Below are the code and all the weights of a small trained network. Each question names an input and a target symbol and asks about switching units off, where a switched-off unit gives its printed mean instead of its output.

import numpy as np


def w(rows, s, z=0):
    codes = np.array(rows[::2]) - 128.0
    scale = np.full(codes.shape[1], s)
    scale[-1] = z or s
    return codes * scale


def norm(h):
    return h / np.sqrt((h * h).mean(-1, keepdims=True) + 1e-5)


def softmax(a):
    e = np.exp(a - a.max(-1, keepdims=True))
    return e / e.sum(-1, keepdims=True)


def log_softmax(a):
    a = a - a.max(-1, keepdims=True)
    return a - np.log(np.exp(a).sum(-1, keepdims=True))


def net(x, mask):
    ids = ['αβεηθλμπφω'.index(c) for c in x.split()]
    T = len(ids)
    res = E[ids] + P[:T]
    u = 0
    for l in range(3):
        r = norm(res)
        for j in range(3):
            rows = slice(2 * j, 2 * j + 2)
            q, k, v = (r @ M[l][rows].T for M in (Q, K, V))
            z = softmax(np.where(np.tri(T) > 0, q @ k.T / 2**0.5, -1e9)) @ v
            o = O[l][rows]
            res = res + np.where(mask[u + j], z, o[:, -1]) @ o[:, :-1]
        u += 3
    return log_softmax(norm(res)[-1] @ U[:, :-1].T + U[:, -1])


Q, K, V, O = {}, {}, {}, {}
E = w([
[112,253,108,28,132,127],'α',
[129,84,130,173,120,125],'β',
[96,127,127,158,98,132],'ε',
[85,142,125,151,134,105],'η',
[121,134,102,196,78,108],'θ',
[150,153,163,172,160,109],'λ',
[200,119,112,130,81,159],'μ',
[177,118,65,115,136,64],'π',
[177,38,150,141,143,97],'φ',
[117,109,133,124,59,82],'ω',
],0.0021)
P = w([
[135,106,132,98,179,151],'0',
[136,111,140,252,59,116],'1',
[163,114,154,227,76,103],'2',
[161,111,160,217,79,107],'3',
[170,113,171,207,82,104],'4',
[176,119,173,190,87,106],'5',
[171,114,185,177,91,106],'6',
[179,112,183,162,101,107],'7',
[174,116,180,146,105,105],'8',
[172,120,184,141,103,104],'9',
[171,139,165,136,110,104],'10',
],0.0015)
Q[0] = w([
[69,246,74,72,134,174],'0.h0',
[110,210,81,56,129,152],'0.h0',
[176,211,177,146,85,89],'0.h1',
[37,32,34,128,94,181],'0.h1',
[3,141,146,150,242,213],'0.h2',
[183,111,204,88,146,132],'0.h2',
],0.0046)
K[0] = w([
[130,206,188,183,137,97],'0.h0',
[132,199,213,141,156,92],'0.h0',
[124,217,100,105,99,147],'0.h1',
[138,4,105,151,119,87],'0.h1',
[149,3,174,218,187,104],'0.h2',
[196,154,167,85,151,147],'0.h2',
],0.006)
V[0] = w([
[66,129,125,104,115,164],'0.h0',
[116,171,249,155,144,105],'0.h0',
[105,105,120,90,79,63],'0.h1',
[136,177,98,1,117,197],'0.h1',
[90,213,79,75,133,152],'0.h2',
[160,103,130,139,184,118],'0.h2',
],0.0027)
O[0] = w([
[152,89,94,108,76,67,11],'0.h0',
[95,81,196,232,150,65,201],'0.h0',
[154,162,117,144,222,116,127],'0.h1',
[92,122,252,190,162,97,20],'0.h1',
[56,126,223,47,181,146,116],'0.h2',
[109,84,65,159,85,164,91],'0.h2',
],0.0024,0.0012)
Q[1] = w([
[244,131,153,207,70,66],'1.h0',
[47,148,194,143,137,144],'1.h0',
[17,159,133,125,184,147],'1.h1',
[213,211,179,164,136,82],'1.h1',
[1,176,205,68,221,142],'1.h2',
[198,170,199,174,76,40],'1.h2',
],0.0075)
K[1] = w([
[168,75,253,15,157,107],'1.h0',
[179,188,131,189,25,119],'1.h0',
[163,131,49,213,47,165],'1.h1',
[129,121,87,62,129,26],'1.h1',
[192,160,19,140,57,89],'1.h2',
[177,79,238,91,107,92],'1.h2',
],0.0069)
V[1] = w([
[113,190,178,191,84,190],'1.h0',
[33,169,108,163,87,6],'1.h0',
[71,113,150,200,2,146],'1.h1',
[28,156,122,147,178,198],'1.h1',
[139,215,119,199,182,169],'1.h2',
[130,109,106,230,245,148],'1.h2',
],0.0042)
O[1] = w([
[243,147,113,152,141,130,175],'1.h0',
[138,64,75,179,48,31,113],'1.h0',
[209,94,130,108,180,125,202],'1.h1',
[123,122,38,108,186,201,1],'1.h1',
[78,251,74,195,164,111,151],'1.h2',
[86,149,125,223,254,102,176],'1.h2',
],0.0046,0.0022)
Q[2] = w([
[57,130,50,156,101,177],'2.h0',
[35,104,72,91,147,200],'2.h0',
[204,177,208,132,134,94],'2.h1',
[63,77,31,106,115,142],'2.h1',
[232,120,170,166,93,103],'2.h2',
[2,90,66,99,118,180],'2.h2',
],0.0066)
K[2] = w([
[214,185,174,239,142,39],'2.h0',
[218,152,239,174,87,81],'2.h0',
[45,107,95,2,192,253],'2.h1',
[195,172,150,229,85,45],'2.h1',
[47,113,74,97,184,225],'2.h2',
[217,160,199,239,82,34],'2.h2',
],0.0052)
V[2] = w([
[85,99,4,74,150,136],'2.h0',
[101,131,109,154,101,203],'2.h0',
[120,226,126,80,71,102],'2.h1',
[157,195,108,171,84,89],'2.h1',
[37,106,125,116,142,191],'2.h2',
[204,116,94,122,125,195],'2.h2',
],0.004)
O[2] = w([
[98,132,3,153,89,117,2],'2.h0',
[68,180,125,93,91,180,188],'2.h0',
[182,155,103,38,167,39,223],'2.h1',
[175,234,123,129,138,56,126],'2.h1',
[114,114,86,40,196,147,244],'2.h2',
[149,196,121,146,83,165,74],'2.h2',
],0.0037,0.00083)
U = w([
[15,184,88,39,173,144,229],'α',
[107,147,101,168,59,241,113],'β',
[74,42,22,154,106,132,197],'ε',
[172,74,69,81,203,78,68],'η',
[185,227,34,105,61,103,136],'θ',
[158,167,126,253,227,106,154],'λ',
[217,193,163,75,162,230,82],'μ',
[16,135,181,134,79,16,2],'π',
[76,52,219,120,184,190,179],'φ',
[208,22,149,82,31,109,139],'ω',
],0.006,0.0014)

Each question gives the input, a string of symbols that net reads in full, and the target symbol t.
The units are the heads (2 rows each of Q, K, V and O). Each row of codes is followed by its name. A weight is (code - 128) times the scale printed after its matrix; where a second scale follows, it is the last column's (O and U).
mask holds one flag per head, layer by layer. A switched-off head (its flag False) gives its mean, the last column of its rows in O, instead of its output. The means were averaged over made-up inputs and are rounded, as every weight is.
A unit's drop is (log p(t) with every unit on - log p(t) with that unit switched off) / (log p(t) with every unit on - log p(t) with every unit switched off).
The circuit of an input: a set's keep is (log p(t) with only the set's units on - log p(t) with every unit switched off) / (log p(t) with every unit on - log p(t) with every unit switched off). Starting from all 9 units, units are removed one at a time, each time the one whose removal leaves the highest keep (on an exact tie, the one counted first), for as long as the keep stays at least 0.8.
units of the circuit, in order: the units of the circuit, biggest drop first
most important unit: the unit with the biggest drop
which heads matter: for each layer, one digit per head in row order, 1 if its drop is at least 0.15 and else 0, layers parted by /
drop of u: that unit's drop, to one decimal
input φ α β φ φ α α α ε ε, target φ: most important unit : 2.h1
input ε θ μ η, target ω: which heads matter : 110 / 001 / 000
input ε μ θ θ, target ω: units of the circuit, in order : 0.h0, 1.h2
input α η φ, target φ: units of the circuit, in order : 0.h2, 1.h1
input θ η θ η, target θ: which heads matter : 110 / 000 / 000
input ε π α η ω η, target ω: units of the circuit, in order : 1.h2, 0.h2
input α ε λ λ θ α ω φ λ λ, target η: which heads matter : 001 / 110 / 011
input η ω μ λ π λ β π, target ε: units of the circuit, in order : 1.h1, 1.h0
input φ λ θ λ ω ε η, target φ: which heads matter : 011 / 110 / 010
input λ λ ε λ α θ α, target λ: which heads matter : 100 / 001 / 000
input α λ α η α, target η: units of the circuit, in order : 1.h1, 1.h0, 0.h2, 2.h2
input ε π η μ α θ ω α λ ε, target ω: units of the circuit, in order : 0.h2, 1.h2
input θ μ α π λ π ε α λ, target π: units of the circuit, in order : 1.h1, 0.h2
input β ε β λ, target β: most important unit : 0.h1
input λ ε λ α η φ, target φ: which heads matter : 011 / 101 / 010
input θ μ λ θ β λ, target θ: units of the circuit, in order : 0.h1, 2.h0, 1.h0
input θ η ε ω, target θ: units of the circuit, in order : 0.h1, 2.h1
input φ λ λ, target φ: units of the circuit, in order : 1.h0, 2.h1
input π μ η λ, target α: which heads matter : 100 / 100 / 000
input φ α μ π α, target φ: most important unit : 1.h0
input η η λ θ λ α, target λ: which heads matter : 100 / 101 / 010
input ω λ π ε λ φ θ θ, target π: drop of 0.h1 : 0.6
input φ π φ α λ η λ ε α μ, target φ: drop of 0.h2 : 0.2
input ε λ β θ ω λ, target ω: drop of 0.h1 : 0.6
input θ λ π α ε α ε, target θ: drop of 2.h0 : 0.1
